Here is a tiny trained network, its code and every weight. The questions are about switching its units off for an input and a class, where a switched-off unit gives its printed mean instead of its output.

import numpy as np


def w(rows, s, z=0):
    codes = np.array(rows[::2]) - 128.0
    scale = np.full(codes.shape[1], s)
    scale[-1] = z or s
    return codes * scale


def f(y):
    return y / 2 * (1 + np.tanh(0.7978845608 * (y + 0.044715 * y**3)))


def log_softmax(a):
    a = a - a.max(-1, keepdims=True)
    return a - np.log(np.exp(a).sum(-1, keepdims=True))


def net(x, mask):
    res = np.array(x, float).reshape(1, 4) / 4 @ E
    y = f(res @ A[0][:, :-1].T + A[0][:, -1])
    res = res + np.where(mask, y, B[0][:, -1]) @ B[0][:, :-1]
    return log_softmax(res[-1] @ U[:, :-1].T + U[:, -1])


A, B = {}, {}
E = w([
[79,223,161,144,216,82,141],'x0',
[198,126,242,191,51,219,116],'x1',
[124,107,2,232,177,133,130],'x2',
[25,72,115,197,51,24,123],'x3',
],0.007)
A[0] = w([
[96,138,152,145,129,99,137,89],'neuron 0',
[147,158,120,147,183,149,114,42],'neuron 1',
[69,99,67,175,108,59,129,115],'neuron 2',
[152,132,244,107,74,162,127,136],'neuron 3',
[82,151,151,139,122,75,120,97],'neuron 4',
[78,119,110,162,112,51,132,34],'neuron 5',
[122,127,109,107,119,135,147,72],'neuron 6',
[47,141,178,137,136,26,129,103],'neuron 7',
[152,163,128,141,202,162,117,77],'neuron 8',
[134,123,84,14,154,99,155,46],'neuron 9',
[164,194,159,177,216,184,122,89],'neuron 10',
[138,89,62,221,78,146,132,54],'neuron 11',
[122,176,111,147,155,167,140,64],'neuron 12',
[106,97,64,194,97,93,130,124],'neuron 13',
[163,114,164,108,84,180,131,45],'neuron 14',
[141,115,145,118,125,143,115,106],'neuron 15',
[128,71,52,195,79,139,124,7],'neuron 16',
[105,120,125,130,108,90,134,7],'neuron 17',
[130,146,116,89,155,129,121,113],'neuron 18',
[108,121,85,24,153,120,116,52],'neuron 19',
[139,140,183,109,93,143,126,115],'neuron 20',
[195,92,190,82,53,203,123,1],'neuron 21',
[135,165,111,99,199,152,136,143],'neuron 22',
[145,146,90,68,118,97,108,62],'neuron 23',
[108,153,193,168,123,102,120,44],'neuron 24',
[158,157,129,148,180,140,143,81],'neuron 25',
[131,140,253,148,114,148,133,95],'neuron 26',
],0.015,0.0062)
B[0] = w([
[136,160,96,135,123,126,115,145],'neuron 0',
[171,159,137,155,146,152,138,149],'neuron 1',
[97,156,141,209,173,140,137,239],'neuron 2',
[112,175,171,99,68,125,132,251],'neuron 3',
[127,177,101,139,132,111,135,167],'neuron 4',
[76,158,128,164,164,125,170,191],'neuron 5',
[127,125,122,130,126,91,119,123],'neuron 6',
[129,236,93,141,144,140,144,213],'neuron 7',
[170,148,138,151,157,150,170,172],'neuron 8',
[95,96,111,54,159,127,92,171],'neuron 9',
[132,76,93,144,110,151,252,207],'neuron 10',
[152,56,120,154,79,125,102,202],'neuron 11',
[133,118,122,154,130,122,180,146],'neuron 12',
[113,105,133,189,126,131,98,219],'neuron 13',
[78,125,196,119,149,105,185,181],'neuron 14',
[129,168,166,129,151,140,112,139],'neuron 15',
[195,98,156,179,98,110,67,194],'neuron 16',
[150,154,122,166,138,145,162,137],'neuron 17',
[162,119,115,102,152,145,103,146],'neuron 18',
[91,102,102,60,150,136,99,166],'neuron 19',
[160,152,175,129,107,84,124,183],'neuron 20',
[73,110,227,97,129,159,180,227],'neuron 21',
[225,131,148,127,193,87,131,186],'neuron 22',
[107,125,107,98,132,122,111,141],'neuron 23',
[157,125,46,113,80,119,86,153],'neuron 24',
[160,136,130,148,138,143,157,155],'neuron 25',
[145,158,93,97,41,131,95,223],'neuron 26',
],0.035,0.013)
U = w([
[102,129,242,50,51,171,175,151],'0',
[209,105,150,90,142,181,223,187],'1',
[130,221,127,78,33,125,150,69],'2',
[130,106,95,116,48,183,161,32],'3',
[138,74,122,122,191,140,98,1],'4',
[103,38,167,199,105,166,87,192],'5',
[53,183,113,180,152,143,128,124],'6',
[117,109,121,2,190,146,128,232],'7',
],0.0071,0.006)

Each question gives the input, the list of numbers given to net, and the class t.
The units are the neurons (one row each of A and B). Each row of codes is followed by its name. A weight is (code - 128) times the scale printed after its matrix; where a second scale follows, it is the last column's (A, B and U).
mask holds one flag per neuron, in row order. A switched-off neuron (its flag False) gives its mean, the last column of its row in B, instead of its output. The means were averaged over made-up inputs and are rounded, as every weight is.
A unit's drop is (log p(t) with every unit on - log p(t) with that unit switched off) / (log p(t) with every unit on - log p(t) with every unit switched off).
The circuit of an input: a set's keep is (log p(t) with only the set's units on - log p(t) with every unit switched off) / (log p(t) with every unit on - log p(t) with every unit switched off). Starting from the 12 units with the biggest drops (on a tie, the unit counted first), units are removed one at a time, each time the one whose removal leaves the highest keep (on an exact tie, the one counted first), for as long as the keep stays at least 0.8.
units of the circuit, in order: the units of the circuit, biggest drop first
k most important neurons: the k neurons with the biggest drops, biggest first
drop of u: that unit's drop, to one decimal
input [-1,3,2,-6], class 1: units of the circuit, in order => neuron 10
input [1,4,4,0], class 5: units of the circuit, in order => neuron 7; neuron 3
input [4,-6,1,-3], class 7: units of the circuit, in order => neuron 9; neuron 19
input [4,-1,-2,-1], class 1: 2 most important neurons => neuron 3; neuron 26
input [4,7,2,7], class 2: 2 most important neurons => neuron 26; neuron 24
input [6,-7,6,-2], class 1: 3 most important neurons => neuron 22; neuron 8; neuron 10
input [-5,-8,7,7], class 5: 3 most important neurons => neuron 16; neuron 11; neuron 13
input [-6,-7,5,-3], class 4: 2 most important neurons => neuron 9; neuron 19
input [-2,-4,-7,2], class 7: 3 most important neurons => neuron 9; neuron 26; neuron 19
input [0,7,1,7], class 2: 2 most important neurons => neuron 26; neuron 3
input [-4,-6,5,-7], class 7: 2 most important neurons => neuron 9; neuron 19
input [1,8,8,-3], class 1: drop of neuron 10 => 0.1
input [7,-6,-1,-2], class 7: drop of neuron 9 => 0.3
input [-3,0,0,6], class 5: units of the circuit, in order => neuron 13
input [-1,-2,1,0], class 5: 2 most important neurons => neuron 7; neuron 3
